Below are the code and all the weights of a small trained network. Each question names an input and a class and asks about switching units off, where a switched-off unit gives its printed mean instead of its output.

import numpy as np


def w(rows, s, z=0):
    codes = np.array(rows[::2]) - 128.0
    scale = np.full(codes.shape[1], s)
    scale[-1] = z or s
    return codes * scale


def f(y):
    return y / 2 * (1 + np.tanh(0.7978845608 * (y + 0.044715 * y**3)))


def log_softmax(a):
    a = a - a.max(-1, keepdims=True)
    return a - np.log(np.exp(a).sum(-1, keepdims=True))


def net(x, mask):
    res = np.array(x, float).reshape(1, 3) / 4 @ E
    y = f(res @ A[0][:, :-1].T + A[0][:, -1])
    res = res + np.where(mask, y, B[0][:, -1]) @ B[0][:, :-1]
    return log_softmax(res[-1] @ U[:, :-1].T + U[:, -1])


A, B = {}, {}
E = w([
[122,172,59,29],'x0',
[254,68,149,75],'x1',
[56,62,193,59],'x2',
],0.011)
A[0] = w([
[83,71,172,76,111],'n1',
[96,95,151,90,114],'n2',
[114,160,96,77,111],'n3',
[188,119,149,97,100],'n4',
[186,86,134,112,157],'n5',
[57,110,81,165,99],'n6',
[92,180,141,140,112],'n7',
[92,96,175,84,94],'n8',
[189,117,53,167,112],'n9',
[88,184,150,158,147],'n10',
[69,171,152,135,109],'n11',
[156,177,101,147,110],'n12',
[158,186,95,160,92],'n13',
[120,88,167,201,71],'n14',
[124,117,61,95,104],'n15',
[133,190,94,71,109],'n16',
[83,172,140,157,112],'n17',
[175,164,50,169,157],'n18',
[126,156,105,72,115],'n19',
[139,74,212,249,119],'n20',
[170,176,100,182,93],'n21',
[116,143,74,52,113],'n22',
[155,116,151,136,84],'n23',
[198,120,136,69,117],'n24',
[222,89,183,94,111],'n25',
[120,136,129,101,251],'n26',
[80,64,127,114,155],'n27',
[93,130,165,61,120],'n28',
[56,171,97,121,128],'n29',
],0.018)
B[0] = w([
[153,156,191,122,189],'n1',
[151,146,178,143,163],'n2',
[151,93,111,102,169],'n3',
[61,77,131,121,177],'n4',
[84,155,105,98,209],'n5',
[80,82,139,112,179],'n6',
[100,105,135,86,168],'n7',
[144,124,201,139,166],'n8',
[128,136,205,135,197],'n9',
[92,146,117,87,201],'n10',
[95,106,126,128,175],'n11',
[143,137,172,122,173],'n12',
[138,111,193,132,180],'n13',
[164,52,104,91,174],'n14',
[163,50,116,115,159],'n15',
[173,83,110,95,184],'n16',
[83,96,131,86,180],'n17',
[140,175,160,125,237],'n18',
[167,59,98,114,169],'n19',
[190,91,63,89,254],'n20',
[135,130,192,121,191],'n21',
[171,66,88,75,191],'n22',
[118,9,145,117,134],'n23',
[63,107,110,104,205],'n24',
[60,117,116,78,226],'n25',
[128,233,94,190,251],'n26',
[151,171,148,107,184],'n27',
[162,144,174,159,175],'n28',
[83,105,107,103,200],'n29',
],0.015,0.017)
U = w([
[21,109,132,102,117],'0',
[183,143,253,118,117],'1',
[227,78,74,103,136],'2',
[133,252,48,139,249],'3',
[145,109,101,167,100],'4',
[156,97,159,169,100],'5',
[157,113,121,171,97],'6',
],0.017,0.014)

Each question gives the input, the list of numbers given to net, and the class t.
The units are the neurons (one row each of A and B). Each row of codes is followed by its name. A weight is (code - 128) times the scale printed after its matrix; where a second scale follows, it is the last column's (A, B and U).
mask holds one flag per neuron, in row order. A switched-off neuron (its flag False) gives its mean, the last column of its row in B, instead of its output. The means were averaged over made-up inputs and are rounded, as every weight is.
A unit's drop is (log p(t) with every unit on - log p(t) with that unit switched off) / (log p(t) with every unit on - log p(t) with every unit switched off).
The circuit of an input: a set's keep is (log p(t) with only the set's units on - log p(t) with every unit switched off) / (log p(t) with every unit on - log p(t) with every unit switched off). Starting from the 12 units with the biggest drops (on a tie, the unit counted first), units are removed one at a time, each time the one whose removal leaves the highest keep (on an exact tie, the one counted first), for as long as the keep stays at least 0.8.
units of the circuit, in order: the units of the circuit, biggest drop first
k most important neurons: the k neurons with the biggest drops, biggest first
drop when u is switched off: that unit's drop, to one decimal
input [-2,-7,8], class 1: units of the circuit, in order => (n1)
input [7,3,6], class 2: 2 most important neurons => (n22; n19)
input [-2,-5,6], class 1: 2 most important neurons => (n1; n25)
input [-7,7,0], class 0: 3 most important neurons => (n25; n5; n4)
input [7,-6,-1], class 2: 2 most important neurons => (n22; n16)
input [7,3,-7], class 1: 3 most important neurons => (n9; n20; n18)
input [-8,-7,4], class 2: 4 most important neurons => (n20; n14; n25; n24)
input [6,8,7], class 0: 4 most important neurons => (n24; n25; n4; n5)
input [-8,-7,-1], class 2: 2 most important neurons => (n20; n14)
input [1,6,8], class 1: 3 most important neurons => (n1; n8; n28)
input [7,-1,7], class 1: drop when n8 is switched off => 0.4
input [-6,8,-7], class 0: drop when n25 is switched off => 0.6
input [-5,-3,-4], class 2: drop when n20 is switched off => 1.3
input [-6,7,4], class 0: units of the circuit, in order => (n25)
input [-3,2,1], class 3: drop when n12 is switched off => 0.0
